Below is a small trained network, with its code and all its weights. Each question gives an input and a class and asks what happens when units are switched off, that is, made to give their printed mean instead of their output.

import numpy as np


def w(rows, s, z=0):
    codes = np.array(rows[::2]) - 128.0
    scale = np.full(codes.shape[1], s)
    scale[-1] = z or s
    return codes * scale


def norm(h):
    return h / np.sqrt((h * h).mean(-1, keepdims=True) + 1e-5)


def f(y):
    return np.maximum(y, 0)


def log_softmax(a):
    a = a - a.max(-1, keepdims=True)
    return a - np.log(np.exp(a).sum(-1, keepdims=True))


def net(x, mask):
    res = np.array(x, float).reshape(1, 6) / 4 @ E
    u = 0
    for l in range(3):
        y = f(norm(res) @ A[l][:, :-1].T + A[l][:, -1])
        res = res + np.where(mask[u : u + 8], y, B[l][:, -1]) @ B[l][:, :-1]
        u += 8
    return log_softmax(norm(res)[-1] @ U[:, :-1].T + U[:, -1])


A, B = {}, {}
E = w([
[61,247,146,8,230],'x0',
[41,142,194,34,71],'x1',
[63,231,72,253,166],'x2',
[115,108,21,137,45],'x3',
[54,208,215,151,45],'x4',
[230,213,131,60,69],'x5',
],0.0041)
A[0] = w([
[110,83,86,74,115,56],'0.n0',
[164,250,92,131,116,60],'0.n1',
[152,156,139,5,227,93],'0.n2',
[52,193,100,201,162,5],'0.n3',
[75,11,203,125,160,52],'0.n4',
[54,63,41,77,128,59],'0.n5',
[137,87,159,25,92,47],'0.n6',
[55,175,233,43,98,116],'0.n7',
],0.011,0.0017)
B[0] = w([
[126,148,162,74,148,174],'0.n0',
[98,186,207,164,53,200],'0.n1',
[201,157,77,120,251,244],'0.n2',
[147,134,134,197,246,205],'0.n3',
[94,145,212,241,116,216],'0.n4',
[78,161,146,31,105,195],'0.n5',
[204,205,142,125,181,217],'0.n6',
[3,121,123,35,12,254],'0.n7',
],0.013,0.0068)
A[1] = w([
[80,105,69,186,76,59],'1.n0',
[125,1,159,90,141,47],'1.n1',
[139,69,162,103,186,100],'1.n2',
[117,30,161,100,128,7],'1.n3',
[20,119,43,141,145,75],'1.n4',
[193,125,109,127,129,110],'1.n5',
[102,125,40,64,126,31],'1.n6',
[35,107,174,94,123,45],'1.n7',
],0.012,0.0017)
B[1] = w([
[150,8,177,144,180,178],'1.n0',
[66,170,167,95,77,152],'1.n1',
[117,161,115,182,89,175],'1.n2',
[109,176,181,100,111,148],'1.n3',
[207,228,140,136,67,195],'1.n4',
[142,120,49,110,101,174],'1.n5',
[107,33,208,76,168,190],'1.n6',
[127,170,133,127,73,253],'1.n7',
],0.015,0.005)
A[2] = w([
[130,89,74,4,139,49],'2.n0',
[111,163,164,187,182,167],'2.n1',
[91,79,114,209,82,2],'2.n2',
[118,151,89,156,208,78],'2.n3',
[94,104,158,86,103,145],'2.n4',
[128,69,60,149,114,31],'2.n5',
[209,102,130,107,100,130],'2.n6',
[96,129,177,89,101,145],'2.n7',
],0.018,0.0013)
B[2] = w([
[110,130,231,185,252,213],'2.n0',
[150,120,52,80,85,254],'2.n1',
[100,70,190,21,133,190],'2.n2',
[193,156,99,67,150,202],'2.n3',
[130,161,111,154,96,203],'2.n4',
[118,176,157,220,129,142],'2.n5',
[123,93,26,200,77,172],'2.n6',
[104,159,70,203,110,238],'2.n7',
],0.02,0.0091)
U = w([
[74,208,111,164,70,212],'0',
[208,155,31,84,171,191],'1',
[113,174,170,147,252,98],'2',
[110,36,152,94,104,67],'3',
[143,75,96,213,151,1],'4',
],0.014,0.0042)

Each question gives the input, the list of numbers given to net, and the class t.
The units are the neurons (one row each of A and B). Each row of codes is followed by its name. A weight is (code - 128) times the scale printed after its matrix; where a second scale follows, it is the last column's (A, B and U).
mask holds one flag per neuron, layer by layer. A switched-off neuron (its flag False) gives its mean, the last column of its row in B, instead of its output. The means were averaged over made-up inputs and are rounded, as every weight is.
A unit's drop is (log p(t) with every unit on - log p(t) with that unit switched off) / (log p(t) with every unit on - log p(t) with every unit switched off).
The circuit of an input: a set's keep is (log p(t) with only the set's units on - log p(t) with every unit switched off) / (log p(t) with every unit on - log p(t) with every unit switched off). Starting from the 12 units with the biggest drops (on a tie, the unit counted first), units are removed one at a time, each time the one whose removal leaves the highest keep (on an exact tie, the one counted first), for as long as the keep stays at least 0.8.
units of the circuit, in order: the units of the circuit, biggest drop first
top k neurons: the k neurons with the biggest drops, biggest first
k most important neurons of layer l: the k neurons of layer l with the biggest drops, biggest first
input [8,2,0,-2,-2,1], class 2: units of the circuit, in order : 0.n2, 0.n7, 2.n0
input [-4,7,-8,7,3,7], class 2: top 4 neurons : 2.n0, 0.n4, 0.n1, 0.n6
input [5,-6,-8,7,-5,-3], class 2: units of the circuit, in order : 2.n0
input [-5,-5,-4,-1,3,7], class 4: units of the circuit, in order : 0.n7, 2.n6, 2.n3
input [-5,-8,-6,1,3,-2], class 3: units of the circuit, in order : 2.n2, 0.n6
input [-2,-4,-4,0,0,-6], class 3: top 3 neurons : 0.n4, 2.n2, 0.n7
input [-2,-4,-6,8,-2,6], class 4: units of the circuit, in order : 2.n6, 0.n7
input [-7,-1,3,-4,-2,-8], class 3: top 3 neurons : 0.n2, 2.n2, 0.n6
input [5,2,-6,-4,4,7], class 2: top 3 neurons : 0.n2, 2.n0, 0.n7
input [-2,-7,-6,-7,7,-2], class 3: top 2 neurons : 0.n4, 2.n2
input [6,4,1,4,-6,-6], class 2: units of the circuit, in order : 0.n5, 2.n0
input [8,-4,-5,1,4,5], class 2: top 2 neurons : 0.n2, 0.n7
input [-1,5,-4,1,-8,3], class 2: top 2 neurons : 2.n0, 0.n5
input [8,5,-8,2,-2,4], class 2: units of the circuit, in order : 2.n0
input [-7,-5,6,-5,-7,6], class 4: top 3 neurons : 0.n3, 0.n2, 0.n4
input [-8,-5,-7,-4,-3,-2], class 3: top 4 neurons : 0.n4, 0.n7, 2.n2, 0.n5
input [5,-2,-7,-8,7,5], class 2: top 4 neurons : 0.n2, 2.n0, 0.n7, 0.n4
input [3,5,6,5,-5,-6], class 1: top 2 neurons : 0.n3, 0.n7
input [7,-2,-8,1,2,6], class 2: 2 most important neurons of layer 0 : 0.n7, 0.n2
input [-3,-8,-8,-8,5,-2], class 3: top 2 neurons : 0.n2, 0.n7
input [-8,-1,2,7,8,3], class 3: most important neuron of layer 0 : 0.n2
input [-7,-1,5,-2,3,8], class 3: 3 most important neurons of layer 1 : 1.n4, 1.n7, 1.n0
input [-1,-6,4,8,3,1], class 1: 2 most important neurons of layer 0 : 0.n3, 0.n7
